Read these off the array that follows.
1) Give the smallest entry in the first column.
2) Give the second largest entry.
3) Give the third-last entry, reading row by row.
4) Give the 1st entry, reading row by row.
5) Give the entry directly above -371.
6) Give the entry directly below -239.
7) Give the entry directly below -21.
8) Give the entry directly below 36.
[[ -93  193   36   12  419 -116]
 [ -21  578  -88   92   81  174]
 [ 701 -193 -210 -239  366 -517]
 [ 508 -147  187 -353  203  164]
 [  24  507  -32  234  -29 -371]
 [-255  234 -297 -129 -144 -878]]
1) -255
2) 578
3) -129
4) -93
5) 164
6) -353
7) 701
8) -88

[[ 47  57 -60  60   7  -3]
 [ 17 -65   1   7 -39 -29]
 [  3   1   0   1   2   2]
 [ 57  45   4 -43  22 -23]]
Counting starts at 1.
The entry in row 1 and column 1 is 47
Read off the entry in row 1 and column 3.
Answer: -60
The entry at row 3, column 3 is 0
Read off the bottom-right entry.
Answer: -23
The entry at row 3, column 1: 3
Read off the entry in row 1 and column 2.
Answer: 57
Read off the top-right entry.
Answer: -3
The entry directly below 60 -> 7
Read off the entry at row 2, column 3.
Answer: 1
Read off the smallest entry.
Answer: -65
Read off the entry just left of 22.
Answer: -43

x =
[[  5 -32 -21  57 -64  13 -30 -36 -15 -14  14]
 [-43  37 -55 -14   9  17  10  20  -9 -61  -5]
 [-44  36 -54 -14   8  17  10  20 -10 -61  -5]
 [  5 -32 -20  57 -64  12 -30 -36 -14 -13  13]
 [ -2  12  39 -63  31 -49  -1 -24  -8  37 -50]
 [  5 -32 -21  57 -64  12 -30 -36 -14 -13  14]
 [-43  37 -54 -16  11  17  10  22  -9 -60  -5]
 [-43  36 -54 -15   9  17  10  21  -9 -61  -5]
 [-44  35 -54 -13   7  17   9  19 -10 -61  -5]
 [-43  37 -54 -15  10  17  11  21  -9 -61  -5]
 [ -3  11  40 -63  30 -48  -2 -24 -10  39 -50]
 [-43  37 -55 -14  10  17  10  21  -9 -61  -5]]
Indices start at 1.
The top-right entry is 14
The bottom-right entry is -5
What is the entry in the bottom-left corner? -43
The entry at row 2, column 1 is -43
What is the entry at row 3, column 3? -54
The entry in row 3 and column 2 is 36
The entry at row 3, column 1: -44
The entry just left of 31 -> -63
The entry at row 1, column 2 is -32
The top-left entry: 5
The entry in row 2 and column 3 -> -55
The entry directly above -3 is -43

[[ 18  34  14  30 -43  52 -10   3  29  23  24 -11]
 [-37  32 -18   7  46 -25  -4   3 -36  50  -3  -9]
 [ 11   0  24   2  -8  39  -4  39  31  34  -8   5]
 [-48  12  37 -20 -29  33 -42  46 -14  41 -37 -48]]
Indices start at 1.
Report the entry at row 3, column 1.
A: 11
Report the bottom-right entry.
A: -48
The entry directly above 41 is 34
Report the entry in row 3 and column 3.
A: 24
The entry in row 2 and column 1 is -37
Report the entry just left of -10.
A: 52
The bottom-left entry -> -48
Report the entry at row 1, column 2.
A: 34
The entry just left of -18 -> 32
The entry in the top-left corner -> 18
Report the entry in row 3 and column 2.
A: 0
The entry just left of -25 -> 46
The entry directly below 7: 2
The entry just right of -29 is 33
Report the entry in row 1 and column 3.
A: 14
The entry directly below -36: 31
Report the entry just left of 50.
A: -36

Questions about the array below.
1) Give the bottom-left entry.
2) Give the top-left entry.
3) Give the largest entry in the last column.
4) Give the largest entry in the last row.
5) Give the smallest entry in the last row.
6) Give the last entry, reading row by row.
7) Give the entry just left of -357.
8) Give the third entry in reading order.
468,-428,-590,662,676,-690,558,-50,189,-617,193,348
-477,505,-134,323,299,216,344,536,-104,-407,503,-404
-510,545,190,318,124,317,325,534,-84,-445,527,-508
393,-678,303,312,269,-163,335,-648,556,271,-580,686
-546,247,617,-623,-573,653,178,-112,363,323,197,211
475,-398,-580,643,580,-644,542,-101,253,-602,176,336
376,-218,-591,670,652,-660,550,44,208,-584,281,356
-108,-594,403,-62,-77,289,367,-582,479,357,-405,547
-426,477,139,304,149,223,249,454,7,-365,428,-348
-324,-365,402,-241,-253,367,362,-450,384,278,-119,456
-505,447,517,-443,-253,469,-121,513,208,-483,505,-448
-382,-56,466,-344,-317,380,375,-392,401,257,100,401
71,-276,87,150,-67,-123,100,-357,14,209,-236,248
-334,-355,396,-244,-258,358,369,-415,398,244,-114,469
-561,606,227,125,-20,298,226,640,-198,-405,637,-544
413,-407,-531,587,526,-559,420,-241,258,-520,-6,394
1) 413
2) 468
3) 686
4) 587
5) -559
6) 394
7) 100
8) -590
